[-.35 -.38 .24 -.18 -.59 .10 .56 -.38 -.07 .02 -.40 .43 .16 .12 -.22 -.38]
[.09 -.25 .41 -.17 -.55 .24 .52 -.39 .00 .32 -.51 .34 -.13 .17 -.12 -.30]
|
[-.35 .24 -.59 .56 -.07 -.40 .16 -.22]
[.09 .41 -.55 .52 .00 -.51 -.13 -.12]

[.13 -.31 -.34 -.11 -.25 -.71 .26 .19 .02 .03]
[.19 -.20 -.09 .19 .07 -.18 .17 .07 .05 .22]
[-.36 .30 .32 -.08 -.01 -.10 -.18 .04 -.27 .07]
[-.21 .23 .13 -.44 .23 .10 -.23 -.13 -.16 -.03]
[.30 -.01 -.02 .19 .23 .50 -.09 -.10 .19 .00]
[.26 .09 .00 .44 -.04 -.25 .24 .32 -.08 .13]
[.43 .41 .11 .10 -.22 .31 .18 .16 .26 -.17]
[-.37 .28 .25 .09 .34 .49 -.28 .07 -.51 .04]
[-.33 -.44 -.29 -.02 .41 .27 -.38 -.28 -.15 -.04]
|
[.13 -.34 -.25 .26 .02]
[.19 -.09 .07 .17 .05]
[-.36 .32 -.01 -.18 -.27]
[-.21 .13 .23 -.23 -.16]
[.30 -.02 .23 -.09 .19]
[.26 .00 -.04 .24 -.08]
[.43 .11 -.22 .18 .26]
[-.37 .25 .34 -.28 -.51]
[-.33 -.29 .41 -.38 -.15]

[.35 -.35 -.04 .60 -.03 .34 .09 .11 .40 .75 .04 .06 .04]
[.16 -.23 .06 .39 -.11 .39 .11 .02 .11 .30 .01 -.02 -.21]
[.36 -.09 -.28 -.04 .33 -.14 .22 .22 .39 .42 .08 .22 .53]
[-.33 .12 .29 .12 -.31 .07 -.07 -.06 -.28 -.42 -.09 -.27 -.48]
[.02 .08 -.18 -.41 .23 -.19 -.07 .08 -.08 -.29 .03 .14 .26]
[-.26 .32 .01 -.33 .07 -.40 .17 -.10 -.15 -.29 -.04 -.07 .00]
|
[.35 -.04 -.03 .09 .40 .04 .04]
[.16 .06 -.11 .11 .11 .01 -.21]
[.36 -.28 .33 .22 .39 .08 .53]
[-.33 .29 -.31 -.07 -.28 -.09 -.48]
[.02 -.18 .23 -.07 -.08 .03 .26]
[-.26 .01 .07 .17 -.15 -.04 .00]

[.11 -.41 -.35 -.19]
[-.02 -.17 -.26 -.75]
[-.47 .25 .18 .02]
[-.27 .14 .16 .20]
[.21 -.27 .21 .48]
|
[.11 -.35]
[-.02 -.26]
[-.47 .18]
[-.27 .16]
[.21 .21]

[.08 .46 -.54 .53 .68 -.27 -.03 .17 .07]
[.19 .23 -.08 -.05 -.10 .25 .24 .52 .06]
[-.32 .06 .09 -.53 -.23 -.20 .79 -.16 -.30]
[.22 .17 -.15 .02 .17 .05 -.14 .05 .13]
[.41 .09 -.03 .03 -.02 .27 -.54 .12 .35]
|
[.08 -.54 .68 -.03 .07]
[.19 -.08 -.10 .24 .06]
[-.32 .09 -.23 .79 -.30]
[.22 -.15 .17 -.14 .13]
[.41 -.03 -.02 -.54 .35]

[.20 -.59 .23 -.42 -.03 -.24 -.03 -.28 -.02 .50 -.08 -.14 .39 .22 .21]
[.09 -.41 -.21 -.39 .06 -.24 .16 .11 .14 -.03 -.47 .41 .04 .24 -.37]
[-.14 .22 .18 -.46 .42 .01 -.21 .13 .14 -.22 -.03 .04 .04 .00 -.04]
[-.38 -.44 .32 .19 .08 -.16 -.15 .45 -.16 -.09 .17 .10 .32 .29 -.12]
|
[.20 .23 -.03 -.03 -.02 -.08 .39 .21]
[.09 -.21 .06 .16 .14 -.47 .04 -.37]
[-.14 .18 .42 -.21 .14 -.03 .04 -.04]
[-.38 .32 .08 -.15 -.16 .17 .32 -.12]
---
[-.78 -.08 -.42]
[.11 .59 .27]
[-.06 .39 .74]
[.60 .31 -.21]
[.25 -.38 .20]
[.30 -.03 -.01]
[-.74 -.10 .62]
[.47 -.66 .65]
|
[-.42 -.78 -.08]
[.27 .11 .59]
[.74 -.06 .39]
[-.21 .60 .31]
[.20 .25 -.38]
[-.01 .30 -.03]
[.62 -.74 -.10]
[.65 .47 -.66]

[.34 .01 .00]
[.56 .37 -.63]
[.33 .00 .00]
[.67 .54 .29]
[.33 .00 .00]
[.51 .29 .46]
[.12 -.35 .58]
|
[.00 .34 .01]
[-.63 .56 .37]
[.00 .33 .00]
[.29 .67 .54]
[.00 .33 .00]
[.46 .51 .29]
[.58 .12 -.35]

[-.15 .34 .05 -.02 -.25 -.22 .03 -.19 .03 .05 -.18]
[.34 -.01 .24 .57 .15 .36 .08 .06 .05 .12 -.19]
[.26 -.40 -.44 -.10 .01 -.01 .09 -.14 -.34 .21 .07]
[-.19 -.48 .39 -.04 -.03 .33 -.54 .39 -.10 -.27 -.21]
[.03 -.18 -.60 .39 -.24 .56 .26 .14 -.19 .07 .20]
[-.32 -.26 .19 -.21 -.24 .05 .00 .06 .16 .24 .41]
[.23 -.31 .14 -.01 -.45 .09 -.18 .18 -.13 .12 -.01]
|
[-.18 -.15 .34 .05 -.02 -.25 -.22 .03 -.19 .03 .05]
[-.19 .34 -.01 .24 .57 .15 .36 .08 .06 .05 .12]
[.07 .26 -.40 -.44 -.10 .01 -.01 .09 -.14 -.34 .21]
[-.21 -.19 -.48 .39 -.04 -.03 .33 -.54 .39 -.10 -.27]
[.20 .03 -.18 -.60 .39 -.24 .56 .26 .14 -.19 .07]
[.41 -.32 -.26 .19 -.21 -.24 .05 .00 .06 .16 .24]
[-.01 .23 -.31 .14 -.01 -.45 .09 -.18 .18 -.13 .12]

[.04 .31 -.02 .10 .03 .23 .21 .02 .03 .22 .10 -.04 -.05]
[-.40 .02 .03 -.28 .00 -.38 -.14 -.17 -.42 -.02 .46 .41 -.61]
[.22 .01 -.17 .07 -.06 .03 .29 .36 .15 -.14 -.03 -.52 .41]
[.12 -.14 -.24 .03 .08 .15 .14 -.23 -.49 -.03 -.07 -.09 .05]
[.23 -.33 .24 -.50 -.22 -.08 .56 -.50 -.19 -.21 .20 .21 -.15]
[.40 .08 -.25 .20 .40 -.02 .32 .16 .03 -.33 .53 .32 .39]
[-.28 .07 .22 -.21 -.53 .05 -.19 -.14 .02 .17 -.39 -.28 .08]
|
[-.05 .04 .31 -.02 .10 .03 .23 .21 .02 .03 .22 .10 -.04]
[-.61 -.40 .02 .03 -.28 .00 -.38 -.14 -.17 -.42 -.02 .46 .41]
[.41 .22 .01 -.17 .07 -.06 .03 .29 .36 .15 -.14 -.03 -.52]
[.05 .12 -.14 -.24 .03 .08 .15 .14 -.23 -.49 -.03 -.07 -.09]
[-.15 .23 -.33 .24 -.50 -.22 -.08 .56 -.50 -.19 -.21 .20 .21]
[.39 .40 .08 -.25 .20 .40 -.02 .32 .16 .03 -.33 .53 .32]
[.08 -.28 .07 .22 -.21 -.53 .05 -.19 -.14 .02 .17 -.39 -.28]

[-.64 -.35 -.01 .13 -.17 -.33 .25 -.05 .50]
[.07 .41 -.02 .23 -.15 -.05 .08 -.04 .13]
[-.03 -.04 .13 .12 -.07 -.18 .12 .16 .14]
[-.43 -.38 .21 .17 .24 -.24 .20 -.06 .38]
[.01 .05 .17 -.43 -.11 -.23 .66 .16 -.07]
[-.02 .31 -.08 -.20 .44 .24 .01 .11 .39]
|
[.50 -.64 -.35 -.01 .13 -.17 -.33 .25 -.05]
[.13 .07 .41 -.02 .23 -.15 -.05 .08 -.04]
[.14 -.03 -.04 .13 .12 -.07 -.18 .12 .16]
[.38 -.43 -.38 .21 .17 .24 -.24 .20 -.06]
[-.07 .01 .05 .17 -.43 -.11 -.23 .66 .16]
[.39 -.02 .31 -.08 -.20 .44 .24 .01 .11]

[-.35 .09 .02 -.63 .18 -.12 .05 .01 -.28 .11 -.03 -.59 -.55 .10 .00]
[.20 -.01 -.08 -.29 .00 .02 -.24 .50 .17 -.13 .39 -.31 -.24 .16 .51]
|
[.00 -.35 .09 .02 -.63 .18 -.12 .05 .01 -.28 .11 -.03 -.59 -.55 .10]
[.51 .20 -.01 -.08 -.29 .00 .02 -.24 .50 .17 -.13 .39 -.31 -.24 .16]

[.03 .14 .07 .28 -.49]
[.12 .57 -.07 .17 .21]
[.13 -.11 .59 .35 -.23]
[-.09 .11 -.17 .19 -.26]
[-.54 -.05 .30 .43 .28]
[.36 -.73 .06 .02 .45]
[.10 .06 .28 -.06 -.07]
[.19 -.01 .02 -.07 .55]
[-.17 -.20 .22 .12 .03]
[.00 .04 .41 .30 .16]
[.11 .42 .35 .10 .47]
|
[-.49 .03 .14 .07 .28]
[.21 .12 .57 -.07 .17]
[-.23 .13 -.11 .59 .35]
[-.26 -.09 .11 -.17 .19]
[.28 -.54 -.05 .30 .43]
[.45 .36 -.73 .06 .02]
[-.07 .10 .06 .28 -.06]
[.55 .19 -.01 .02 -.07]
[.03 -.17 -.20 .22 .12]
[.16 .00 .04 .41 .30]
[.47 .11 .42 .35 .10]
